Below are the code and all the weights of a small trained network. Each question names an input and a class and asks about switching units off, where a switched-off unit gives its printed mean instead of its output.

import numpy as np


def w(rows, s, z=0):
    codes = np.array(rows[::2]) - 128.0
    scale = np.full(codes.shape[1], s)
    scale[-1] = z or s
    return codes * scale


def f(y):
    return y / 2 * (1 + np.tanh(0.7978845608 * (y + 0.044715 * y**3)))


def log_softmax(a):
    a = a - a.max(-1, keepdims=True)
    return a - np.log(np.exp(a).sum(-1, keepdims=True))


def net(x, mask):
    res = np.array(x, float).reshape(1, 5) / 4 @ E
    y = f(res @ A[0][:, :-1].T + A[0][:, -1])
    res = res + np.where(mask, y, B[0][:, -1]) @ B[0][:, :-1]
    return log_softmax(res[-1] @ U[:, :-1].T + U[:, -1])


A, B = {}, {}
E = w([
[125,244,114,122,124,120,69,51,115],'x0',
[251,154,141,145,96,140,67,176,155],'x1',
[189,153,103,112,135,143,249,102,94],'x2',
[129,128,129,128,130,129,129,128,128],'x3',
[128,128,127,129,127,128,128,127,129],'x4',
],0.011)
A[0] = w([
[4,136,127,123,138,123,141,76,124,67],'n1',
[113,77,124,125,136,132,164,135,132,128],'n2',
[186,170,126,126,131,130,186,101,125,3],'n3',
[124,115,120,139,124,147,126,144,121,131],'n4',
[150,135,120,125,133,128,33,145,122,90],'n5',
[215,117,133,130,129,133,126,148,143,34],'n6',
[147,36,135,131,133,127,138,198,132,162],'n7',
[99,86,120,130,137,124,94,132,125,70],'n8',
[133,91,121,132,127,129,212,149,118,124],'n9',
[154,13,135,130,126,134,124,177,143,70],'n10',
[139,105,126,140,152,124,120,138,155,79],'n11',
[126,104,102,109,119,136,139,132,104,128],'n12',
[110,208,127,136,136,132,134,86,127,31],'n13',
[125,122,116,135,137,131,159,115,130,131],'n14',
[196,182,123,129,124,137,221,105,132,68],'n15',
[129,176,137,130,125,129,53,125,137,129],'n16',
[41,140,134,129,139,131,151,106,138,175],'n17',
[130,96,141,129,129,118,160,123,127,136],'n18',
[103,123,139,130,133,131,224,125,128,147],'n19',
[65,73,132,131,119,130,60,136,156,77],'n20',
[116,166,119,106,135,120,145,108,118,57],'n21',
[85,132,138,132,125,122,139,115,112,161],'n22',
],0.021,0.016)
B[0] = w([
[82,154,85,139,112,121,8,130,105,230],'n1',
[128,122,182,132,131,130,170,133,171,188],'n2',
[88,168,101,152,104,118,38,136,130,180],'n3',
[118,158,128,121,113,143,155,87,122,139],'n4',
[114,147,182,142,133,132,99,119,194,199],'n5',
[147,102,65,110,140,128,211,123,66,175],'n6',
[136,129,42,114,119,125,129,111,52,249],'n7',
[167,121,112,128,154,137,151,111,103,151],'n8',
[146,122,190,130,134,126,182,122,176,216],'n9',
[85,142,92,140,128,129,5,141,114,213],'n10',
[135,155,117,129,111,122,125,130,139,133],'n11',
[144,121,166,143,126,154,150,90,164,149],'n12',
[164,96,77,111,138,127,205,142,77,182],'n13',
[125,137,160,129,127,109,179,158,148,160],'n14',
[117,111,45,116,126,135,76,118,57,240],'n15',
[86,134,174,143,127,121,78,141,171,219],'n16',
[163,108,72,119,136,133,150,115,84,234],'n17',
[150,130,176,129,140,126,164,135,164,167],'n18',
[139,119,183,129,141,125,196,140,175,228],'n19',
[164,117,77,107,124,128,201,132,72,202],'n20',
[163,107,124,116,131,143,153,103,111,151],'n21',
[142,137,104,126,109,140,161,140,107,185],'n22',
],0.025,0.017)
U = w([
[201,95,74,78,131,134,216,104,88,96],'0',
[119,172,85,123,101,119,49,115,125,254],'1',
[148,147,242,145,146,116,193,135,248,12],'2',
],0.011,0.0034)

Each question gives the input, the list of numbers given to net, and the class t.
The units are the neurons (one row each of A and B). Each row of codes is followed by its name. A weight is (code - 128) times the scale printed after its matrix; where a second scale follows, it is the last column's (A, B and U).
mask holds one flag per neuron, in row order. A switched-off neuron (its flag False) gives its mean, the last column of its row in B, instead of its output. The means were averaged over made-up inputs and are rounded, as every weight is.
A unit's drop is (log p(t) with every unit on - log p(t) with that unit switched off) / (log p(t) with every unit on - log p(t) with every unit switched off).
The circuit of an input: a set's keep is (log p(t) with only the set's units on - log p(t) with every unit switched off) / (log p(t) with every unit on - log p(t) with every unit switched off). Starting from the 12 units with the biggest drops (on a tie, the unit counted first), units are removed one at a time, each time the one whose removal leaves the highest keep (on an exact tie, the one counted first), for as long as the keep stays at least 0.8.
circuit, biggest first: the units of the circuit, biggest drop first
k most important neurons: the k neurons with the biggest drops, biggest first
drop of u: that unit's drop, to one decimal
input [-3,7,0,-1,-4], class 1: circuit, biggest first	(n10)
input [8,-1,1,5,1], class 0: 4 most important neurons	(n13 n10 n3 n21)
input [1,8,-8,5,-2], class 2: 2 most important neurons	(n5 n15)
input [0,-2,6,-8,-5], class 2: 2 most important neurons	(n7 n19)
input [0,-2,-6,1,-7], class 0: 3 most important neurons	(n20 n10 n3)
input [0,-2,-5,5,-2], class 0: 2 most important neurons	(n20 n10)
input [-1,-8,-6,7,5], class 0: 2 most important neurons	(n20 n17)
input [1,6,-6,-7,-2], class 2: 3 most important neurons	(n5 n15 n1)
input [-1,2,0,-3,-7], class 1: 2 most important neurons	(n20 n17)
input [2,7,5,8,-6], class 1: drop of n3	1.4
input [7,2,8,1,-1], class 1: drop of n3	5.7
input [-5,-2,-7,-6,-4], class 0: drop of n20	8.7
